Here is a tiny trained network, its code and every weight. The questions are about switching its units off for an input and a class, where a switched-off unit gives its printed mean instead of its output.

import numpy as np


def w(rows, s, z=0):
    codes = np.array(rows[::2]) - 128.0
    scale = np.full(codes.shape[1], s)
    scale[-1] = z or s
    return codes * scale


def f(y):
    return y / 2 * (1 + np.tanh(0.7978845608 * (y + 0.044715 * y**3)))


def log_softmax(a):
    a = a - a.max(-1, keepdims=True)
    return a - np.log(np.exp(a).sum(-1, keepdims=True))


def net(x, mask):
    res = np.array(x, float).reshape(1, 4) / 4 @ E
    y = f(res @ A[0][:, :-1].T + A[0][:, -1])
    res = res + np.where(mask, y, B[0][:, -1]) @ B[0][:, :-1]
    return log_softmax(res[-1] @ U[:, :-1].T + U[:, -1])


A, B = {}, {}
E = w([
[212,119,98,91,53,206],'x0',
[97,11,63,106,80,61],'x1',
[210,100,56,129,212,115],'x2',
[141,155,141,125,118,94],'x3',
],0.011)
A[0] = w([
[210,124,94,93,4,176,49],'N1',
[122,183,124,108,149,153,81],'N2',
[96,151,133,127,89,132,95],'N3',
[66,134,135,113,66,123,116],'N4',
[144,230,201,118,189,212,134],'N5',
[214,102,59,139,232,89,91],'N6',
[95,118,151,161,164,90,40],'N7',
[78,116,154,159,170,80,56],'N8',
[50,159,134,112,87,159,82],'N9',
[182,100,110,112,186,121,60],'N10',
[60,137,132,122,183,88,19],'N11',
[194,140,101,112,203,118,145],'N12',
[72,140,152,83,102,150,72],'N13',
[30,136,200,152,3,158,108],'N14',
[195,129,108,181,53,162,50],'N15',
[103,6,66,120,20,24,146],'N16',
[182,119,138,155,82,128,74],'N17',
[130,164,137,138,138,153,90],'N18',
[110,93,110,101,114,87,88],'N19',
[199,92,150,122,65,162,37],'N20',
[112,65,106,100,94,64,98],'N21',
[4,120,135,127,244,53,3],'N22',
[79,117,172,152,79,144,73],'N23',
[182,121,97,116,51,159,19],'N24',
[158,112,107,126,188,128,85],'N25',
[209,76,113,126,190,80,110],'N26',
[138,94,116,178,75,92,117],'N27',
[97,131,86,90,120,117,148],'N28',
[47,141,185,117,48,154,111],'N29',
[143,201,187,147,186,196,145],'N30',
],0.012,0.0028)
B[0] = w([
[94,108,142,16,129,115,213],'N1',
[110,112,121,148,116,163,154],'N2',
[152,110,101,127,130,117,149],'N3',
[160,124,98,143,119,114,170],'N4',
[87,110,135,202,128,211,240],'N5',
[181,145,91,155,106,57,212],'N6',
[101,115,119,72,128,131,161],'N7',
[111,121,132,50,127,138,175],'N8',
[155,145,121,138,110,98,171],'N9',
[154,144,138,145,128,74,164],'N10',
[124,125,149,53,128,144,172],'N11',
[157,129,107,155,110,79,182],'N12',
[128,147,112,141,132,86,158],'N13',
[187,146,89,154,129,48,231],'N14',
[96,127,140,67,145,112,170],'N15',
[91,112,141,232,145,229,248],'N16',
[130,113,127,100,127,131,146],'N17',
[121,124,131,146,121,160,150],'N18',
[119,120,126,155,119,165,157],'N19',
[115,157,160,61,140,134,172],'N20',
[105,136,167,198,133,158,182],'N21',
[104,122,160,2,133,127,227],'N22',
[149,144,121,138,118,87,167],'N23',
[112,130,146,55,129,131,174],'N24',
[148,152,122,136,115,101,157],'N25',
[169,142,91,149,123,92,185],'N26',
[106,130,128,160,130,151,153],'N27',
[137,134,143,142,123,154,142],'N28',
[183,131,104,145,126,73,204],'N29',
[94,113,152,189,142,188,218],'N30',
],0.028,0.016)
U = w([
[134,126,167,155,132,185,253],'0',
[220,168,111,115,107,70,89],'1',
[130,129,186,6,136,127,37],'2',
],0.013,0.0015)

Each question gives the input, the list of numbers given to net, and the class t.
The units are the neurons (one row each of A and B). Each row of codes is followed by its name. A weight is (code - 128) times the scale printed after its matrix; where a second scale follows, it is the last column's (A, B and U).
mask holds one flag per neuron, in row order. A switched-off neuron (its flag False) gives its mean, the last column of its row in B, instead of its output. The means were averaged over made-up inputs and are rounded, as every weight is.
A unit's drop is (log p(t) with every unit on - log p(t) with that unit switched off) / (log p(t) with every unit on - log p(t) with every unit switched off).
most important unit: the unit with the biggest drop
top k neurons: the k neurons with the biggest drops, biggest first
drop of u: that unit's drop, to one decimal
input [-6,-5,1,8], class 2: top 2 neurons	[N22; N16]
input [8,3,7,-3], class 2: most important unit	N1
input [-7,-6,-6,7], class 2: top 4 neurons	[N22; N16; N8; N11]
input [-2,-3,4,2], class 1: top 2 neurons	[N16; N6]
input [3,-2,1,2], class 2: top 2 neurons	[N16; N21]
input [-6,2,-6,0], class 1: top 4 neurons	[N14; N29; N1; N4]
input [8,-6,-6,0], class 2: top 2 neurons	[N1; N16]
input [-8,-6,8,-4], class 1: top 2 neurons	[N6; N12]
input [3,3,-4,-1], class 1: top 2 neurons	[N5; N14]
input [-7,8,7,-1], class 0: top 2 neurons	[N16; N21]
input [6,-1,-4,5], class 2: drop of N1	0.3
input [-8,4,-1,3], class 2: drop of N22	0.2
